Below is a small trained network, with its code and all its weights. Each question gives an input and a class and asks what happens when units are switched off, that is, made to give their printed mean instead of their output.

import numpy as np


def w(rows, s, z=0):
    codes = np.array(rows[::2]) - 128.0
    scale = np.full(codes.shape[1], s)
    scale[-1] = z or s
    return codes * scale


def f(y):
    return np.maximum(y, 0)


def log_softmax(a):
    a = a - a.max(-1, keepdims=True)
    return a - np.log(np.exp(a).sum(-1, keepdims=True))


def net(x, mask):
    res = np.array(x, float).reshape(1, 8) / 4 @ E
    y = f(res @ A[0][:, :-1].T + A[0][:, -1])
    res = res + np.where(mask, y, B[0][:, -1]) @ B[0][:, :-1]
    return log_softmax(res[-1] @ U[:, :-1].T + U[:, -1])


A, B = {}, {}
E = w([
[117,113,131,110,110,157,122],'x0',
[210,118,222,98,49,43,87],'x1',
[156,33,36,60,143,61,179],'x2',
[104,109,137,121,106,135,130],'x3',
[96,100,148,140,110,107,146],'x4',
[103,248,169,59,112,128,203],'x5',
[124,130,125,123,124,129,123],'x6',
[135,162,104,126,128,115,108],'x7',
],0.013)
A[0] = w([
[131,94,78,60,132,104,154,28],'N1',
[70,146,55,148,180,140,145,146],'N2',
[85,198,151,47,131,129,203,58],'N3',
[140,138,149,105,56,79,96,193],'N4',
[118,198,161,84,92,165,167,93],'N5',
[139,136,63,62,100,73,250,69],'N6',
[234,134,217,103,86,98,100,144],'N7',
[78,151,70,200,146,173,188,151],'N8',
[76,90,153,148,84,118,130,185],'N9',
[71,144,91,170,163,182,168,134],'N10',
[96,162,81,146,136,94,94,144],'N11',
[122,40,119,218,142,141,16,91],'N12',
[158,134,168,112,79,95,93,130],'N13',
[121,163,143,157,118,148,107,50],'N14',
[95,187,201,217,114,175,98,63],'N15',
[123,180,191,62,154,111,222,2],'N16',
[142,94,91,179,132,143,59,6],'N17',
],0.013,0.0028)
B[0] = w([
[163,67,87,77,152,73,122,200],'N1',
[156,133,176,113,86,149,151,229],'N2',
[82,177,85,210,144,170,86,224],'N3',
[164,163,177,139,87,148,135,198],'N4',
[133,134,108,158,171,118,72,214],'N5',
[114,68,106,113,174,87,131,227],'N6',
[122,175,160,122,55,132,187,236],'N7',
[138,138,175,113,84,146,169,236],'N8',
[177,125,133,153,167,184,145,163],'N9',
[190,156,192,111,45,209,193,229],'N10',
[111,105,153,120,103,170,112,160],'N11',
[65,187,77,179,164,127,98,252],'N12',
[114,129,174,104,124,176,191,192],'N13',
[172,91,87,104,151,124,137,172],'N14',
[198,10,125,29,223,25,85,249],'N15',
[76,148,82,171,126,150,92,210],'N16',
[51,136,128,155,143,142,108,194],'N17',
],0.011,0.018)
U = w([
[142,184,176,110,57,155,194,105],'0',
[76,192,64,252,191,135,58,249],'1',
[145,86,94,2,224,57,105,15],'2',
],0.0099,0.0018)

Each question gives the input, the list of numbers given to net, and the class t.
The units are the neurons (one row each of A and B). Each row of codes is followed by its name. A weight is (code - 128) times the scale printed after its matrix; where a second scale follows, it is the last column's (A, B and U).
mask holds one flag per neuron, in row order. A switched-off neuron (its flag False) gives its mean, the last column of its row in B, instead of its output. The means were averaged over made-up inputs and are rounded, as every weight is.
A unit's drop is (log p(t) with every unit on - log p(t) with that unit switched off) / (log p(t) with every unit on - log p(t) with every unit switched off).
The circuit of an input: a set's keep is (log p(t) with only the set's units on - log p(t) with every unit switched off) / (log p(t) with every unit on - log p(t) with every unit switched off). Starting from the 12 units with the biggest drops (on a tie, the unit counted first), units are removed one at a time, each time the one whose removal leaves the highest keep (on an exact tie, the one counted first), for as long as the keep stays at least 0.8.
units of the circuit, in order: the units of the circuit, biggest drop first
unit that matters most: the unit with the biggest drop
k most important neurons: the k neurons with the biggest drops, biggest first
drop when u is switched off: that unit's drop, to one decimal
input [4,6,-6,7,-4,-7,-8,-3], class 1: unit that matters most	N12
input [3,0,5,5,-5,-6,-2,3], class 1: 2 most important neurons	[N15; N12]
input [2,-5,3,-7,-6,4,-7,-5], class 0: 2 most important neurons	[N10; N15]
input [5,4,4,3,1,-4,-1,0], class 0: 2 most important neurons	[N15; N3]
input [3,-6,3,-3,-8,-6,1,-8], class 0: 2 most important neurons	[N10; N2]
input [-3,-3,-6,-2,5,-5,-4,8], class 2: 2 most important neurons	[N15; N3]
input [3,6,2,3,-7,-8,-4,5], class 1: 2 most important neurons	[N12; N10]
input [6,7,7,-1,3,-1,-2,-7], class 0: 3 most important neurons	[N15; N7; N4]
input [4,-6,7,8,-3,-8,1,8], class 1: 2 most important neurons	[N12; N15]
input [-6,2,-5,-2,-3,-4,8,-8], class 2: 3 most important neurons	[N15; N3; N16]
input [-3,5,-5,6,0,-6,6,-2], class 1: 4 most important neurons	[N12; N10; N8; N2]
input [2,-7,7,5,4,-3,4,6], class 0: 4 most important neurons	[N15; N10; N2; N8]
input [6,-1,-6,7,-6,5,-7,-7], class 2: 2 most important neurons	[N15; N12]
input [-6,8,3,3,-4,-7,-6,-1], class 0: units of the circuit, in order	[N7]
input [-8,6,4,-4,-1,2,3,-5], class 0: 2 most important neurons	[N15; N7]
input [-4,-5,4,-4,-6,-4,-1,5], class 0: 2 most important neurons	[N15; N2]
input [6,1,-2,6,2,5,6,3], class 1: drop when N14 is switched off	0.0
input [4,2,-5,8,-4,4,-8,8], class 2: drop when N15 is switched off	1.6
input [4,1,-6,-7,6,4,-1,2], class 2: drop when N15 is switched off	1.7
input [-5,-2,-4,-2,2,8,-6,-1], class 1: units of the circuit, in order	[N3]
input [7,5,5,6,-2,8,-1,-1], class 1: drop when N3 is switched off	0.1
